Here is a tiny trained network, its code and every weight. The questions are about switching its units off for an input and a class, where a switched-off unit gives its printed mean instead of its output.

import numpy as np


def w(rows, s, z=0):
    codes = np.array(rows[::2]) - 128.0
    scale = np.full(codes.shape[1], s)
    scale[-1] = z or s
    return codes * scale


def f(y):
    return np.maximum(y, 0)


def log_softmax(a):
    a = a - a.max(-1, keepdims=True)
    return a - np.log(np.exp(a).sum(-1, keepdims=True))


def net(x, mask):
    res = np.array(x, float).reshape(1, 3) / 4 @ E
    y = f(res @ A[0][:, :-1].T + A[0][:, -1])
    res = res + np.where(mask, y, B[0][:, -1]) @ B[0][:, :-1]
    return log_softmax(res[-1] @ U[:, :-1].T + U[:, -1])


A, B = {}, {}
E = w([
[31,132,155,164,85,86],'x0',
[104,253,68,118,213,133],'x1',
[190,136,168,212,64,142],'x2',
],0.013)
A[0] = w([
[112,101,93,154,100,64,118],'neuron 1',
[91,117,170,185,73,65,116],'neuron 2',
[73,125,141,183,68,86,32],'neuron 3',
[48,83,105,102,94,54,186],'neuron 4',
[113,216,5,164,183,102,182],'neuron 5',
[200,84,153,226,78,204,115],'neuron 6',
[109,248,57,162,203,122,196],'neuron 7',
[253,56,81,82,124,199,252],'neuron 8',
[130,190,64,60,142,144,122],'neuron 9',
[62,100,94,155,94,68,161],'neuron 10',
[108,96,158,254,32,183,241],'neuron 11',
],0.011,0.0039)
B[0] = w([
[127,116,182,118,150,129,157],'neuron 1',
[154,160,175,112,142,114,197],'neuron 2',
[94,172,190,85,152,97,181],'neuron 3',
[21,171,185,57,77,210,204],'neuron 4',
[136,198,139,162,161,222,236],'neuron 5',
[204,62,124,192,118,64,220],'neuron 6',
[135,161,89,172,198,245,249],'neuron 7',
[91,82,1,96,92,30,229],'neuron 8',
[156,127,79,94,123,192,200],'neuron 9',
[54,144,206,71,98,129,186],'neuron 10',
[202,181,197,123,129,105,244],'neuron 11',
],0.0099,0.016)
U = w([
[139,202,120,150,177,235,162],'0',
[187,72,95,212,77,68,68],'1',
[1,122,253,27,65,187,71],'2',
[142,154,181,160,131,77,2],'3',
[103,75,41,69,133,84,225],'4',
],0.0093,0.0024)

Each question gives the input, the list of numbers given to net, and the class t.
The units are the neurons (one row each of A and B). Each row of codes is followed by its name. A weight is (code - 128) times the scale printed after its matrix; where a second scale follows, it is the last column's (A, B and U).
mask holds one flag per neuron, in row order. A switched-off neuron (its flag False) gives its mean, the last column of its row in B, instead of its output. The means were averaged over made-up inputs and are rounded, as every weight is.
A unit's drop is (log p(t) with every unit on - log p(t) with that unit switched off) / (log p(t) with every unit on - log p(t) with every unit switched off).
The circuit of an input: a set's keep is (log p(t) with only the set's units on - log p(t) with every unit switched off) / (log p(t) with every unit on - log p(t) with every unit switched off). Starting from all 11 units, units are removed one at a time, each time the one whose removal leaves the highest keep (on an exact tie, the one counted first), for as long as the keep stays at least 0.8.
units of the circuit, in order: the units of the circuit, biggest drop first
top k neurons: the k neurons with the biggest drops, biggest first
drop of u: that unit's drop, to one decimal
input [-8,-7,-3], class 4: units of the circuit, in order -> [neuron 8]
input [3,-4,8], class 3: top 3 neurons -> [neuron 11; neuron 3; neuron 2]
input [-8,-6,0], class 4: top 2 neurons -> [neuron 8; neuron 11]
input [3,-3,4], class 3: units of the circuit, in order -> [neuron 6; neuron 11]
input [1,2,8], class 1: top 2 neurons -> [neuron 6; neuron 4]
input [0,-8,0], class 1: top 2 neurons -> [neuron 6; neuron 8]
input [3,-7,6], class 3: top 3 neurons -> [neuron 11; neuron 6; neuron 3]
input [-6,-7,-2], class 4: top 2 neurons -> [neuron 8; neuron 11]
input [5,0,5], class 3: top 3 neurons -> [neuron 11; neuron 6; neuron 4]
input [8,-2,8], class 3: top 2 neurons -> [neuron 6; neuron 11]
input [-6,-5,0], class 1: top 2 neurons -> [neuron 6; neuron 4]
input [4,-5,7], class 3: drop of neuron 6 -> 0.2
input [-3,0,1], class 4: drop of neuron 11 -> 0.1
input [-2,-1,-5], class 4: drop of neuron 10 -> 0.1
input [-8,-6,-4], class 4: top neuron -> [neuron 8]
